Below is a small trained network, with its code and all its weights. Each question gives an input and a class and asks what happens when units are switched off, that is, made to give their printed mean instead of their output.

import numpy as np


def w(rows, s, z=0):
    codes = np.array(rows[::2]) - 128.0
    scale = np.full(codes.shape[1], s)
    scale[-1] = z or s
    return codes * scale


def f(y):
    return np.maximum(y, 0)


def log_softmax(a):
    a = a - a.max(-1, keepdims=True)
    return a - np.log(np.exp(a).sum(-1, keepdims=True))


def net(x, mask):
    res = np.array(x, float).reshape(1, 8) / 4 @ E
    y = f(res @ A[0][:, :-1].T + A[0][:, -1])
    res = res + np.where(mask, y, B[0][:, -1]) @ B[0][:, :-1]
    return log_softmax(res[-1] @ U[:, :-1].T + U[:, -1])


A, B = {}, {}
E = w([
[149,135,150,128,144],'x0',
[91,89,96,162,119],'x1',
[104,121,139,96,122],'x2',
[104,104,120,130,123],'x3',
[196,89,82,2,127],'x4',
[175,140,135,86,141],'x5',
[147,202,101,99,240],'x6',
[132,141,136,87,128],'x7',
],0.0084)
A[0] = w([
[140,118,74,59,109,162],'N1',
[129,96,185,78,147,76],'N2',
[169,112,161,143,1,111],'N3',
[150,162,236,160,168,18],'N4',
[111,38,165,114,90,2],'N5',
[168,178,149,136,172,57],'N6',
[35,178,159,132,127,192],'N7',
[177,91,174,157,62,113],'N8',
],0.0092,0.0029)
B[0] = w([
[255,170,155,132,113,223],'N1',
[158,173,200,130,119,161],'N2',
[90,191,114,35,205,250],'N3',
[103,126,113,171,84,208],'N4',
[128,122,120,102,137,191],'N5',
[83,126,103,67,139,201],'N6',
[166,202,175,164,14,255],'N7',
[80,124,90,108,209,213],'N8',
],0.008,0.005)
U = w([
[173,84,130,231,38,254],'0',
[3,125,34,119,185,2],'1',
],0.0049,0.0015)

Each question gives the input, the list of numbers given to net, and the class t.
The units are the neurons (one row each of A and B). Each row of codes is followed by its name. A weight is (code - 128) times the scale printed after its matrix; where a second scale follows, it is the last column's (A, B and U).
mask holds one flag per neuron, in row order. A switched-off neuron (its flag False) gives its mean, the last column of its row in B, instead of its output. The means were averaged over made-up inputs and are rounded, as every weight is.
A unit's drop is (log p(t) with every unit on - log p(t) with that unit switched off) / (log p(t) with every unit on - log p(t) with every unit switched off).
The circuit of an input: a set's keep is (log p(t) with only the set's units on - log p(t) with every unit switched off) / (log p(t) with every unit on - log p(t) with every unit switched off). Starting from all 8 units, units are removed one at a time, each time the one whose removal leaves the highest keep (on an exact tie, the one counted first), for as long as the keep stays at least 0.8.
units of the circuit, in order: the units of the circuit, biggest drop first
most important unit: the unit with the biggest drop
k most important neurons: the k neurons with the biggest drops, biggest first
drop when u is switched off: that unit's drop, to one decimal
input [2,-1,-6,0,2,1,-8,0], class 1: units of the circuit, in order	[N3; N8]
input [0,7,-7,-1,8,1,5,4], class 0: most important unit	N1
input [5,6,8,-3,-1,8,-7,1], class 1: units of the circuit, in order	[N3; N8]
input [8,4,-3,-7,-1,7,-3,-8], class 1: units of the circuit, in order	[N7; N8; N1]
input [6,7,-1,7,8,-4,7,-4], class 0: 3 most important neurons	[N1; N3; N8]
input [-8,4,-6,7,-2,5,-7,-2], class 1: units of the circuit, in order	[N3; N8]
input [-6,5,3,4,-5,-5,-7,5], class 1: 3 most important neurons	[N3; N8; N1]
input [5,-3,-3,-8,4,-5,-5,8], class 1: units of the circuit, in order	[N3; N7]
input [3,-1,-6,4,4,7,-8,0], class 1: 3 most important neurons	[N3; N8; N7]
input [-4,8,5,-6,7,1,3,-1], class 0: 4 most important neurons	[N1; N3; N8; N6]
input [1,-5,-8,-6,-1,5,-5,-2], class 1: 4 most important neurons	[N3; N8; N7; N1]
input [1,-6,1,-2,6,-2,6,7], class 0: 4 most important neurons	[N1; N3; N8; N2]
input [8,4,2,1,-1,-8,-8,-2], class 1: drop when N3 is switched off	0.3
input [4,-1,-4,-3,-1,2,-4,2], class 1: drop when N3 is switched off	0.2
input [6,-6,6,6,6,-4,3,2], class 0: drop when N3 is switched off	0.3
input [-7,-4,-7,3,7,-6,5,7], class 0: drop when N3 is switched off	0.3
